Each row has a name. Each question is about the rows just above it. Places in a row count from 0.

[102 141 163  64 151 172  85] -> Y
[ 88 147  93 144 100  97 129] -> S
[ 88 147  93 144  84 118  89] -> F
[ 88 147  93 144 129  75 139] -> Z
[123  93 140 137 156 130 134] -> A
key -> tag
[156] -> k547
[130] -> k541
[172] -> k513
[118] -> k202
[97] -> k410
The tag of A, keyed by place 5:
k541
[ 88 147  93 144  84 118  89] is in which row?
F
The row with [123  93 140 137 156 130 134] is
A

[137 146 128 107  98] = bemo
[131 138 129 143 105] = Pob
[135 129 120 133 119] = Ran
[128 133 126 131 128] = rul
[116  82 144 195 138] = vezut
[131 142 129 143 105] = ger
[135 179 113 173 107] = dip
[131 134 135 112 148] = nikik
[143 158 137  84  69] = sened
[131 134 151  73 108] = gak
[126 165 122 129 152] = Bugaz
tags:
[107] -> k749
[137] -> k402
[129] -> k929
[128] -> k309
[126] -> k268
[108] -> k317
Look up the entry of bemo at place 2 in the table:
k309
Whose row is [135 179 113 173 107]?
dip
Whose row is [143 158 137  84  69]?
sened

[112 137 139 112 145 154 146 145 143 104 113 140 146 119 148 115]  Bokir
[120 139 148 115 133 143 199 139 159 107 119 147 141 117 145 114]  Butu
[116 144 151 118 137 139 150 141 148 114 115 150 143 110 142 114]  veba
[118 146 178 116 131 134 177 140 152 117 119 164 139 111 137 114]  nim
[113 149 150 112 142 137 144 143 144 117 114 148 138 105 140 105]  Zupef
[116 139 138 111 148 148 142 144 144 102 113 140 145 117 148 113]  nusi
[120 138 144 116 137 146 178 139 151 107 117 144 140 118 146 114]  Dezu
[114 138 138 113 145 153 154 141 147 104 116 140 144 118 149 118]  gibob
[119 145 152 119 138 138 157 139 148 113 116 146 141 111 143 112]  karo
[113 140 141 113 141 149 145 141 141 112 113 141 143 114 141 113]  mip
[110 145 142 109 144 146 144 144 141 117 117 145 139 113 143 112]  zifig
[116 139 138 111 148 148 142 144 144 102 113 139 144 104 144 111]  kez
key -> tag
[117] -> k630
[139] -> k753
[110] -> k877
[118] -> k363
[144] -> k301
Join Dezu by its entry at place 13:
k363
Where do [113 140 141 113 141 149 145 141 141 112 113 141 143 114 141 113] appear?
mip
Where do [116 139 138 111 148 148 142 144 144 102 113 140 145 117 148 113] appear?
nusi
Whose row is [110 145 142 109 144 146 144 144 141 117 117 145 139 113 143 112]?
zifig
[112 137 139 112 145 154 146 145 143 104 113 140 146 119 148 115] is in which row?
Bokir

[113 142 199 117 118  90 125 136 142  95]  K
[150 136 132  58 117 112 155 143  97 123]  H
[113 142 199 117 118  90 125 151 150 124]  P
tags:
[132] -> k492
[131] -> k701
[133] -> k405
[199] -> k46
[136] -> k574
Join H by its entry at place 2:
k492
[150 136 132  58 117 112 155 143  97 123] is in which row?
H

[ 87 136 112 155 149 131 188  56 151 120  99 115 125  83 121 132 128 113
 135 128]  W
[ 87 136 112 155 149 131 188  56 151 120  99 115 125  83 121 132 128 113
 159 157]  T
[ 87 136 112 155 149 131 188  56 151 123  99 115 125  83 121 132 128 113
 159 157]  C
Whose row is [ 87 136 112 155 149 131 188  56 151 120  99 115 125  83 121 132 128 113
 159 157]?
T
Whose row is [ 87 136 112 155 149 131 188  56 151 120  99 115 125  83 121 132 128 113
 135 128]?
W

[108 137  55 144]  tazek
[133 105 104 151]  lem
[128 135 145 130]  Zadet
[ 97  56 132 112]  Vize
[129  93 109 157]  kirim
[116 153  96 173]  mana
[128 135 131 115]  lomo
tags:
[145] -> k860
[131] -> k303
[128] -> k465
Look up the entry of lomo at place 2 in the table:
k303
Whose row is [129  93 109 157]?
kirim
Where do [108 137  55 144] appear?
tazek
Whose row is [ 97  56 132 112]?
Vize
Whose row is [133 105 104 151]?
lem

[136 127 170  72 118] : nuri
[136 127 170 195 145] : rufe
[188 173 103 150 174] : Kemek
[147  77  97 138 182] : fadon
[136 127 195  72 118] : botug
[193  96  73 130 132] : zin
[188 173 103 166 193] : San
tags:
[193] -> k325
[192] -> k456
[131] -> k945
[132] -> k374
Look up the entry of zin at place 4 in the table:
k374
Whose row is [193  96  73 130 132]?
zin
Which row holds [188 173 103 150 174]?
Kemek

[140 149 175 129  83  61 157 107  97 108  80 120 134  40 168 126 108 130
 145 112  94 131  92]  Vasuv
[144 142 113 110 127 132 130 144 136 127 117  99 130 154 134 133 113 130
 123 100 134 121 149]  Borod
[129 112 147 136 121 134 101 110 127 126 143 118 110 101 102 132 146 127
 136 137 128 104 118]  tisu
[126 126 124 136 131 125 120 123 123 130 136 131 128 122 128 122 122 129
 128 133 126 126 133]  luk
[128 129 127 128 129 127 129 129 128 128 127 129 129 128 130 128 126 128
 128 128 127 129 128]  Kedid
[163 163 125 147  80 143 156  91 121 132 141 102 128 150 117  89 154 139
 122 133 143 134 126]  vaf
[ 74 113  85  90 135 108 162 140 121 107  83 164 136 158 147 113  99  97
  96 115 107 161 110]  kot
[ 94 127  73  96 147 107 153 159 121 118  88 149 147 167 159 114  80 111
  97 104 112 160 130]  pil
[159 167 146 120  70  97 170 105 111 113  90  95 132 105 150 109 123 132
 128 101 117 133 110]  dopi
[164 153 101  97 129 129 121 164 137 130 105  68 130 165 139 137  93 137
 115  71 137 111 164]  Voru
Table of tags by key:
[164] -> k210
[128] -> k211
[129] -> k748
[139] -> k415
[68] -> k276
[69] -> k270
Join Voru by its entry at place 11:
k276
Whose row is [129 112 147 136 121 134 101 110 127 126 143 118 110 101 102 132 146 127
 136 137 128 104 118]?
tisu
Whose row is [ 74 113  85  90 135 108 162 140 121 107  83 164 136 158 147 113  99  97
  96 115 107 161 110]?
kot
[144 142 113 110 127 132 130 144 136 127 117  99 130 154 134 133 113 130
 123 100 134 121 149] is in which row?
Borod

[122 127  89 142 127 121 130 128 171 128 126 126 122 128 125 128 128 105
 124 124 128 119 129 127]  gobas
[129 127 126 127 128 127 128 127 130 129 129 129 129 128 128 128 129 130
 128 127 127 128 128 128]  movi
[123 126 132 129 130 125 129 127 127 129 128 137 127 128 175 128 128 130
  60 130 132 116 147 121]  Dize
[129 128 128 127 128 128 128 127 131 128 130 129 130 128 128 128 129 133
 130 130 128 130 128 127]  Muno
[127 117 137 129 127 129 122 125 128 130 112 170  73 129 129 129 127 124
 123 129 125 166 127 127]  naki
[ 74 116 127 126 129 170 129 129 123 128 117 120 120 128 112 128 123 126
 115 123 130 127 129 129]  Budo
[125 168 130 128 131 127 128 135 125 127  73 122 124 129 124 128 126 126
 123  89 147 129 128 114]  nezez
Table of tags by key:
[130] -> k987
[126] -> k836
[128] -> k346
[129] -> k413
Look up the entry of movi at place 9 in the table:
k413
Which row holds [ 74 116 127 126 129 170 129 129 123 128 117 120 120 128 112 128 123 126
 115 123 130 127 129 129]?
Budo
The row with [122 127  89 142 127 121 130 128 171 128 126 126 122 128 125 128 128 105
 124 124 128 119 129 127] is
gobas
The row with [127 117 137 129 127 129 122 125 128 130 112 170  73 129 129 129 127 124
 123 129 125 166 127 127] is
naki

